Here is a tiny trained network, its code and every weight. The questions are about switching its units off for an input and a class, where a switched-off unit gives its printed mean instead of its output.

import numpy as np


def w(rows, s, z=0):
    codes = np.array(rows[::2]) - 128.0
    scale = np.full(codes.shape[1], s)
    scale[-1] = z or s
    return codes * scale


def norm(h):
    return h / np.sqrt((h * h).mean(-1, keepdims=True) + 1e-5)


def f(y):
    return np.maximum(y, 0)


def log_softmax(a):
    a = a - a.max(-1, keepdims=True)
    return a - np.log(np.exp(a).sum(-1, keepdims=True))


def net(x, mask):
    res = np.array(x, float).reshape(1, 4) / 4 @ E
    u = 0
    for l in range(2):
        y = f(norm(res) @ A[l][:, :-1].T + A[l][:, -1])
        res = res + np.where(mask[u : u + 8], y, B[l][:, -1]) @ B[l][:, :-1]
        u += 8
    return log_softmax(norm(res)[-1] @ U[:, :-1].T + U[:, -1])


A, B = {}, {}
E = w([
[123,115,129,115,129,110,136,112,118,118],'x0',
[177,133,107,160,234,114,67,189,2,97],'x1',
[90,44,205,201,157,53,186,211,168,252],'x2',
[142,135,101,136,126,121,145,127,127,136],'x3',
],0.023)
A[0] = w([
[175,110,142,149,166,88,140,149,89,161,102],'0.n1',
[135,184,112,75,65,203,85,89,134,59,78],'0.n2',
[97,70,143,187,125,75,139,180,154,215,93],'0.n3',
[97,137,110,101,79,125,115,62,147,66,123],'0.n4',
[174,146,107,95,188,143,102,145,48,50,64],'0.n5',
[110,150,115,110,174,147,90,121,103,78,3],'0.n6',
[169,140,117,157,249,132,94,176,17,122,155],'0.n7',
[80,66,169,180,187,65,168,194,144,214,84],'0.n8',
],0.017,0.013)
B[0] = w([
[156,130,109,124,111,157,170,169,112,175,175],'0.n1',
[94,129,138,91,159,143,141,204,96,122,224],'0.n2',
[126,92,120,198,109,102,78,84,156,102,222],'0.n3',
[161,158,111,78,125,143,158,161,91,172,195],'0.n4',
[130,147,112,169,149,153,127,38,176,122,204],'0.n5',
[113,92,130,126,172,91,90,61,147,50,151],'0.n6',
[196,44,163,174,229,97,44,160,43,140,253],'0.n7',
[107,99,207,138,155,62,140,250,111,153,246],'0.n8',
],0.018,0.024)
A[1] = w([
[165,75,147,196,190,95,93,158,125,153,141],'1.n1',
[197,83,68,170,116,173,92,38,129,154,175],'1.n2',
[82,187,54,80,148,147,231,156,156,154,103],'1.n3',
[204,109,159,98,2,47,89,9,68,51,4],'1.n4',
[63,69,192,203,29,58,134,148,255,105,115],'1.n5',
[141,120,87,155,135,109,85,41,116,87,101],'1.n6',
[132,180,102,50,99,134,200,235,122,163,59],'1.n7',
[95,101,154,126,82,93,107,137,170,137,120],'1.n8',
],0.018,0.014)
B[1] = w([
[87,162,123,71,48,171,159,118,144,117,255],'1.n1',
[101,212,103,23,69,102,91,66,193,19,160],'1.n2',
[137,81,238,109,23,122,170,238,98,122,179],'1.n3',
[169,244,49,43,35,247,222,55,156,247,128],'1.n4',
[103,212,43,109,149,156,185,2,174,175,208],'1.n5',
[136,169,71,62,99,124,129,75,178,61,150],'1.n6',
[126,186,166,12,5,236,88,236,83,39,191],'1.n7',
[120,117,128,176,135,137,176,78,133,138,158],'1.n8',
],0.016,0.029)
U = w([
[69,202,148,34,37,195,186,175,155,71,168],'0',
[184,155,83,72,206,154,49,42,115,17,3],'1',
[47,171,126,163,80,148,229,44,204,209,183],'2',
[168,5,224,231,235,31,100,254,45,203,168],'3',
],0.022,0.0058)

Each question gives the input, the list of numbers given to net, and the class t.
The units are the neurons (one row each of A and B). Each row of codes is followed by its name. A weight is (code - 128) times the scale printed after its matrix; where a second scale follows, it is the last column's (A, B and U).
mask holds one flag per neuron, layer by layer. A switched-off neuron (its flag False) gives its mean, the last column of its row in B, instead of its output. The means were averaged over made-up inputs and are rounded, as every weight is.
A unit's drop is (log p(t) with every unit on - log p(t) with that unit switched off) / (log p(t) with every unit on - log p(t) with every unit switched off).
most important unit: the unit with the biggest drop
k most important neurons: the k neurons with the biggest drops, biggest first
drop of u: that unit's drop, to one decimal
input [-3,1,0,-3], class 1: most important unit : 0.n8
input [-3,-1,4,-5], class 2: 2 most important neurons : 0.n7, 1.n5
input [-4,0,5,2], class 2: 3 most important neurons : 0.n7, 1.n5, 0.n3
input [-3,0,6,4], class 2: 2 most important neurons : 0.n7, 1.n5
input [-3,0,3,-5], class 2: 2 most important neurons : 0.n7, 1.n5
input [8,4,0,3], class 1: 3 most important neurons : 0.n8, 0.n5, 1.n2
input [6,-4,7,6], class 2: drop of 1.n5 : 0.2
input [-8,8,-2,-8], class 1: drop of 0.n8 : 0.6
input [6,-1,8,-8], class 2: drop of 0.n7 : 0.9
input [-1,-3,7,2], class 2: 2 most important neurons : 0.n7, 1.n5
input [-8,1,-3,-2], class 1: drop of 0.n8 : 0.7
